Below is a small trained network, with its code and all its weights. Each question gives an input and a class and asks what happens when units are switched off, that is, made to give their printed mean instead of their output.

import numpy as np


def w(rows, s, z=0):
    codes = np.array(rows[::2]) - 128.0
    scale = np.full(codes.shape[1], s)
    scale[-1] = z or s
    return codes * scale


def f(y):
    return y / 2 * (1 + np.tanh(0.7978845608 * (y + 0.044715 * y**3)))


def log_softmax(a):
    a = a - a.max(-1, keepdims=True)
    return a - np.log(np.exp(a).sum(-1, keepdims=True))


def net(x, mask):
    res = np.array(x, float).reshape(1, 5) / 4 @ E
    y = f(res @ A[0][:, :-1].T + A[0][:, -1])
    res = res + np.where(mask, y, B[0][:, -1]) @ B[0][:, :-1]
    return log_softmax(res[-1] @ U[:, :-1].T + U[:, -1])


A, B = {}, {}
E = w([
[132,133,69,28,71,185,57,220],'x0',
[125,226,160,82,96,149,110,6],'x1',
[75,156,134,115,56,198,143,174],'x2',
[128,214,182,188,118,187,161,184],'x3',
[18,65,137,153,58,119,141,121],'x4',
],0.011)
A[0] = w([
[198,117,79,174,193,112,123,101,125],'neuron 0',
[203,108,168,135,164,41,129,139,116],'neuron 1',
[71,222,202,173,107,160,166,84,204],'neuron 2',
[217,202,74,73,159,178,179,159,206],'neuron 3',
[139,94,68,207,157,119,153,76,137],'neuron 4',
[52,231,113,138,147,182,253,12,218],'neuron 5',
[160,85,117,217,35,157,242,246,216],'neuron 6',
[150,226,70,120,123,252,102,85,253],'neuron 7',
[120,20,105,192,235,45,157,145,213],'neuron 8',
[17,158,106,159,18,196,163,80,178],'neuron 9',
[99,170,89,89,133,90,62,53,159],'neuron 10',
[118,1,8,71,117,111,151,111,230],'neuron 11',
[207,41,43,180,189,46,131,4,201],'neuron 12',
[74,174,238,135,70,167,197,99,219],'neuron 13',
[130,21,171,63,160,152,143,249,90],'neuron 14',
],0.0075,0.0032)
B[0] = w([
[131,101,148,109,148,99,110,105,181],'neuron 0',
[154,127,176,136,161,96,76,100,181],'neuron 1',
[173,187,235,195,144,192,125,94,213],'neuron 2',
[207,155,83,52,196,68,84,125,196],'neuron 3',
[106,121,166,150,176,120,155,116,177],'neuron 4',
[204,145,170,176,107,142,143,61,220],'neuron 5',
[1,175,49,175,231,118,137,155,230],'neuron 6',
[177,174,163,88,104,116,138,173,214],'neuron 7',
[65,101,127,160,154,90,110,116,252],'neuron 8',
[146,165,99,111,143,176,145,126,216],'neuron 9',
[170,65,127,95,58,184,114,58,166],'neuron 10',
[121,60,92,119,68,150,62,113,227],'neuron 11',
[105,67,243,106,120,69,124,97,252],'neuron 12',
[160,150,163,161,163,174,149,102,210],'neuron 13',
[105,138,71,166,99,104,97,137,202],'neuron 14',
],0.0089,0.014)
U = w([
[254,206,102,53,217,61,87,244,207],'0',
[81,206,119,144,250,186,219,189,189],'1',
[108,54,172,125,186,45,130,74,107],'2',
[173,47,78,29,44,174,79,107,77],'3',
[229,191,178,177,106,184,151,57,1],'4',
[73,104,40,172,152,115,81,207,208],'5',
],0.0077,0.00097)

Each question gives the input, the list of numbers given to net, and the class t.
The units are the neurons (one row each of A and B). Each row of codes is followed by its name. A weight is (code - 128) times the scale printed after its matrix; where a second scale follows, it is the last column's (A, B and U).
mask holds one flag per neuron, in row order. A switched-off neuron (its flag False) gives its mean, the last column of its row in B, instead of its output. The means were averaged over made-up inputs and are rounded, as every weight is.
A unit's drop is (log p(t) with every unit on - log p(t) with that unit switched off) / (log p(t) with every unit on - log p(t) with every unit switched off).
The circuit of an input: a set's keep is (log p(t) with only the set's units on - log p(t) with every unit switched off) / (log p(t) with every unit on - log p(t) with every unit switched off). Starting from the 12 units with the biggest drops (on a tie, the unit counted first), units are removed one at a time, each time the one whose removal leaves the highest keep (on an exact tie, the one counted first), for as long as the keep stays at least 0.8.
circuit, biggest first: the units of the circuit, biggest drop first
top k neurons: the k neurons with the biggest drops, biggest first
drop when u is switched off: that unit's drop, to one decimal
input [-7,-7,6,-1,-4], class 1: top neuron => neuron 6
input [0,-3,0,5,-1], class 1: top 2 neurons => neuron 11; neuron 6
input [1,1,-5,3,8], class 4: top 2 neurons => neuron 6; neuron 8
input [5,-2,-4,7,8], class 1: circuit, biggest first => neuron 11; neuron 6
input [-3,-8,3,4,8], class 1: top 2 neurons => neuron 6; neuron 9
input [0,3,6,7,-8], class 0: top 3 neurons => neuron 3; neuron 7; neuron 10
input [1,-2,1,-8,-3], class 3: top 2 neurons => neuron 11; neuron 6
input [-7,-8,-5,7,8], class 1: top 2 neurons => neuron 6; neuron 11
input [-6,-4,2,2,-1], class 1: top 3 neurons => neuron 6; neuron 11; neuron 12
input [-4,-3,-2,5,-7], class 0: top 2 neurons => neuron 3; neuron 11
input [2,-1,0,6,6], class 1: drop when neuron 7 is switched off => 0.0
input [3,-2,-1,5,4], class 1: drop when neuron 11 is switched off => 0.4
input [5,-6,-6,-8,5], class 3: drop when neuron 12 is switched off => -0.1
input [-2,-2,1,7,8], class 1: circuit, biggest first => neuron 6
input [-8,-4,5,3,5], class 1: drop when neuron 6 is switched off => 0.2
